Below are the code and all the weights of a small trained network. Each question names an input and a class and asks about switching units off, where a switched-off unit gives its printed mean instead of its output.

import numpy as np


def w(rows, s, z=0):
    codes = np.array(rows[::2]) - 128.0
    scale = np.full(codes.shape[1], s)
    scale[-1] = z or s
    return codes * scale


def norm(h):
    return h / np.sqrt((h * h).mean(-1, keepdims=True) + 1e-5)


def f(y):
    return np.maximum(y, 0)


def log_softmax(a):
    a = a - a.max(-1, keepdims=True)
    return a - np.log(np.exp(a).sum(-1, keepdims=True))


def net(x, mask):
    res = np.array(x, float).reshape(1, 6) / 4 @ E
    u = 0
    for l in range(2):
        y = f(norm(res) @ A[l][:, :-1].T + A[l][:, -1])
        res = res + np.where(mask[u : u + 16], y, B[l][:, -1]) @ B[l][:, :-1]
        u += 16
    return log_softmax(norm(res)[-1] @ U[:, :-1].T + U[:, -1])


A, B = {}, {}
E = w([
[2,127,88,161],'x0',
[155,145,140,108],'x1',
[103,105,219,229],'x2',
[131,122,131,119],'x3',
[118,199,94,137],'x4',
[60,177,233,83],'x5',
],0.0061)
A[0] = w([
[168,21,139,180,64],'0.n1',
[162,99,99,33,147],'0.n2',
[81,149,108,154,62],'0.n3',
[135,180,215,231,244],'0.n4',
[198,190,135,95,118],'0.n5',
[121,148,43,173,58],'0.n6',
[155,131,88,163,98],'0.n7',
[191,140,76,121,54],'0.n8',
[94,94,72,47,63],'0.n9',
[163,73,69,107,164],'0.n10',
[90,110,146,129,70],'0.n11',
[169,124,123,170,153],'0.n12',
[161,101,158,174,108],'0.n13',
[112,142,8,199,4],'0.n14',
[104,82,35,59,133],'0.n15',
[126,113,135,96,27],'0.n16',
],0.012,0.0037)
B[0] = w([
[147,89,159,76,188],'0.n1',
[179,254,187,236,202],'0.n2',
[120,157,101,71,152],'0.n3',
[165,28,61,9,254],'0.n4',
[135,213,5,63,193],'0.n5',
[82,174,31,208,172],'0.n6',
[41,196,176,78,160],'0.n7',
[140,187,195,161,174],'0.n8',
[187,62,185,143,174],'0.n9',
[87,163,253,217,196],'0.n10',
[130,174,142,39,146],'0.n11',
[82,130,141,83,172],'0.n12',
[107,63,172,98,171],'0.n13',
[72,126,68,201,187],'0.n14',
[175,75,171,250,203],'0.n15',
[139,121,101,194,131],'0.n16',
],0.006,0.008)
A[1] = w([
[135,44,157,99,146],'1.n1',
[251,101,98,15,239],'1.n2',
[208,121,130,171,58],'1.n3',
[151,40,50,120,121],'1.n4',
[188,149,183,63,143],'1.n5',
[146,185,142,155,89],'1.n6',
[52,118,170,96,251],'1.n7',
[209,135,131,195,63],'1.n8',
[183,144,58,107,94],'1.n9',
[239,76,86,144,143],'1.n10',
[228,30,102,72,189],'1.n11',
[99,60,42,179,118],'1.n12',
[43,200,113,101,176],'1.n13',
[60,107,145,42,65],'1.n14',
[123,78,51,115,6],'1.n15',
[177,194,132,149,115],'1.n16',
],0.012,0.0025)
B[1] = w([
[57,46,102,151,200],'1.n1',
[81,167,141,189,255],'1.n2',
[115,114,214,63,162],'1.n3',
[109,171,212,122,174],'1.n4',
[29,157,105,210,210],'1.n5',
[144,121,107,13,171],'1.n6',
[116,82,77,7,189],'1.n7',
[167,43,195,40,178],'1.n8',
[89,187,174,83,152],'1.n9',
[134,144,175,86,169],'1.n10',
[80,121,190,185,223],'1.n11',
[87,184,111,151,171],'1.n12',
[133,169,51,90,177],'1.n13',
[178,75,101,59,198],'1.n14',
[113,192,254,146,149],'1.n15',
[143,147,103,27,184],'1.n16',
],0.0075,0.0096)
U = w([
[159,125,188,154,179],'0',
[141,94,72,38,188],'1',
[95,204,87,115,217],'2',
[199,87,74,158,7],'3',
[52,56,171,124,176],'4',
[212,189,197,84,108],'5',
[124,165,58,254,96],'6',
[198,92,113,141,3],'7',
],0.018,0.0079)

Each question gives the input, the list of numbers given to net, and the class t.
The units are the neurons (one row each of A and B). Each row of codes is followed by its name. A weight is (code - 128) times the scale printed after its matrix; where a second scale follows, it is the last column's (A, B and U).
mask holds one flag per neuron, layer by layer. A switched-off neuron (its flag False) gives its mean, the last column of its row in B, instead of its output. The means were averaged over made-up inputs and are rounded, as every weight is.
A unit's drop is (log p(t) with every unit on - log p(t) with that unit switched off) / (log p(t) with every unit on - log p(t) with every unit switched off).
The circuit of an input: a set's keep is (log p(t) with only the set's units on - log p(t) with every unit switched off) / (log p(t) with every unit on - log p(t) with every unit switched off). Starting from the 12 units with the biggest drops (on a tie, the unit counted first), units are removed one at a time, each time the one whose removal leaves the highest keep (on an exact tie, the one counted first), for as long as the keep stays at least 0.8.
circuit, biggest first: the units of the circuit, biggest drop first
most important unit: the unit with the biggest drop
k most important neurons: the k neurons with the biggest drops, biggest first
k most important neurons of layer l: the k neurons of layer l with the biggest drops, biggest first
drop when u is switched off: that unit's drop, to one decimal
input [8,-8,7,-3,2,-1], class 2: most important unit => 1.n12
input [7,8,-4,-4,-2,2], class 0: circuit, biggest first => (0.n15; 0.n9; 1.n1; 0.n4)
input [0,5,-4,-3,0,4], class 5: circuit, biggest first => (0.n2; 1.n1)
input [-8,0,2,-4,1,0], class 2: circuit, biggest first => (0.n5; 1.n5)
input [-5,7,-6,-1,-3,6], class 2: 2 most important neurons => (0.n5; 1.n5)
input [1,1,5,-1,2,7], class 1: 2 most important neurons of layer 0 => (0.n15; 0.n9)
input [0,-3,3,-1,5,-5], class 2: 2 most important neurons => (0.n7; 0.n15)
input [-4,-7,6,-6,7,-7], class 2: 4 most important neurons => (0.n6; 1.n12; 0.n14; 0.n7)
input [-1,-5,-1,4,-1,-8], class 6: 3 most important neurons => (0.n14; 0.n6; 0.n4)
input [6,6,-3,-2,-2,-7], class 6: 2 most important neurons => (0.n14; 0.n6)
input [4,-2,-2,-7,-8,4], class 1: 2 most important neurons => (0.n4; 1.n7)
input [7,6,-7,-5,-1,-1], class 0: 3 most important neurons => (0.n15; 0.n9; 1.n8)
input [-6,8,6,-5,0,5], class 4: 2 most important neurons of layer 0 => (0.n4; 0.n2)
input [-2,-6,-2,-2,-2,0], class 5: circuit, biggest first => (0.n2)
input [3,-4,-4,-6,5,-7], class 6: drop when 0.n15 is switched off => 0.1
input [6,8,0,6,2,6], class 1: drop when 0.n14 is switched off => 0.0
input [8,3,-5,2,4,-7], class 6: drop when 0.n15 is switched off => 0.1
input [-8,7,0,5,8,1], class 2: 2 most important neurons of layer 0 => (0.n5; 0.n15)
